Below is a small trained network, with its code and all its weights. Each question gives an input and a class and asks what happens when units are switched off, that is, made to give their printed mean instead of their output.

import numpy as np


def w(rows, s, z=0):
    codes = np.array(rows[::2]) - 128.0
    scale = np.full(codes.shape[1], s)
    scale[-1] = z or s
    return codes * scale


def f(y):
    return np.maximum(y, 0)


def log_softmax(a):
    a = a - a.max(-1, keepdims=True)
    return a - np.log(np.exp(a).sum(-1, keepdims=True))


def net(x, mask):
    res = np.array(x, float).reshape(1, 3) / 4 @ E
    y = f(res @ A[0][:, :-1].T + A[0][:, -1])
    res = res + np.where(mask, y, B[0][:, -1]) @ B[0][:, :-1]
    return log_softmax(res[-1] @ U[:, :-1].T + U[:, -1])


A, B = {}, {}
E = w([
[56,204,35,58,114,178],'x0',
[120,101,25,255,176,160],'x1',
[212,155,54,128,61,14],'x2',
],0.0078)
A[0] = w([
[162,112,61,160,57,111,93],'n0',
[132,168,207,53,96,106,99],'n1',
[222,85,193,177,140,91,55],'n2',
[108,112,30,239,148,143,83],'n3',
[200,195,81,163,91,83,58],'n4',
[33,143,94,80,89,198,96],'n5',
[50,224,25,47,79,162,114],'n6',
[148,127,176,71,66,129,78],'n7',
[142,179,182,88,82,139,73],'n8',
[224,139,70,105,68,46,78],'n9',
[154,116,187,8,49,149,96],'n10',
[91,128,145,111,147,186,95],'n11',
[130,41,209,171,124,133,125],'n12',
[95,85,208,123,192,246,57],'n13',
[203,182,139,194,2,99,77],'n14',
[201,29,235,189,107,95,3],'n15',
[204,97,84,105,58,81,89],'n16',
[97,110,216,169,162,219,120],'n17',
[88,120,181,102,200,157,93],'n18',
[141,117,85,188,159,160,66],'n19',
[142,176,233,34,62,115,93],'n20',
[159,90,223,212,113,98,201],'n21',
[170,117,59,226,131,206,120],'n22',
],0.0086,0.0081)
B[0] = w([
[104,88,97,156,85,161,174],'n0',
[92,100,174,226,160,164,205],'n1',
[163,121,74,111,185,181,188],'n2',
[109,79,213,223,173,192,217],'n3',
[119,51,84,139,112,122,175],'n4',
[190,161,77,76,141,155,206],'n5',
[254,192,95,61,238,201,250],'n6',
[84,92,168,166,159,178,170],'n7',
[101,76,154,163,156,202,164],'n8',
[92,38,69,100,56,112,211],'n9',
[92,76,218,163,173,167,218],'n10',
[135,104,94,112,102,89,173],'n11',
[215,139,72,76,142,168,204],'n12',
[69,31,28,107,32,79,222],'n13',
[119,103,64,125,100,141,185],'n14',
[160,118,97,87,209,198,194],'n15',
[86,55,95,89,75,105,188],'n16',
[127,72,59,83,44,75,227],'n17',
[93,105,108,112,43,139,186],'n18',
[74,84,168,184,154,182,165],'n19',
[90,75,181,175,153,178,231],'n20',
[239,234,122,85,177,135,255],'n21',
[123,112,224,208,154,140,217],'n22',
],0.0075,0.0082)
U = w([
[239,162,106,43,216,160,91],'0',
[59,92,255,207,171,160,108],'1',
[84,79,65,75,26,104,109],'2',
[185,201,177,93,121,104,247],'3',
[95,219,163,103,111,64,102],'4',
],0.0094,0.015)

Each question gives the input, the list of numbers given to net, and the class t.
The units are the neurons (one row each of A and B). Each row of codes is followed by its name. A weight is (code - 128) times the scale printed after its matrix; where a second scale follows, it is the last column's (A, B and U).
mask holds one flag per neuron, in row order. A switched-off neuron (its flag False) gives its mean, the last column of its row in B, instead of its output. The means were averaged over made-up inputs and are rounded, as every weight is.
A unit's drop is (log p(t) with every unit on - log p(t) with that unit switched off) / (log p(t) with every unit on - log p(t) with every unit switched off).
The circuit of an input: a set's keep is (log p(t) with only the set's units on - log p(t) with every unit switched off) / (log p(t) with every unit on - log p(t) with every unit switched off). Starting from the 12 units with the biggest drops (on a tie, the unit counted first), units are removed one at a time, each time the one whose removal leaves the highest keep (on an exact tie, the one counted first), for as long as the keep stays at least 0.8.
circuit, biggest first: the units of the circuit, biggest drop first
most important unit: the unit with the biggest drop
k most important neurons: the k neurons with the biggest drops, biggest first
drop when u is switched off: that unit's drop, to one decimal
input [-6,7,6], class 1: 4 most important neurons => [n3; n22; n6; n19]
input [-4,-1,-3], class 0: circuit, biggest first => [n21]
input [6,8,-3], class 1: 3 most important neurons => [n3; n22; n21]
input [-2,3,3], class 3: 3 most important neurons => [n13; n20; n10]
input [5,1,-6], class 2: 2 most important neurons => [n13; n21]
input [-1,2,-3], class 3: 2 most important neurons => [n9; n16]
input [6,-7,0], class 1: 2 most important neurons => [n10; n20]
input [1,6,5], class 1: 2 most important neurons => [n3; n22]
input [-5,-4,-4], class 0: 3 most important neurons => [n21; n12; n15]
input [3,3,-5], class 2: circuit, biggest first => [n13; n17]
input [7,-8,-3], class 1: 2 most important neurons => [n10; n20]
input [-3,-3,-4], class 2: 2 most important neurons => [n6; n13]
input [6,-8,-8], class 1: 3 most important neurons => [n10; n20; n1]
input [2,0,-4], class 2: most important unit => n21
input [0,0,2], class 3: 2 most important neurons => [n13; n17]
input [-7,-6,6], class 0: drop when n15 is switched off => 1.0
input [-5,-3,-5], class 0: drop when n9 is switched off => 0.2
input [-7,5,-6], class 0: drop when n21 is switched off => 0.4
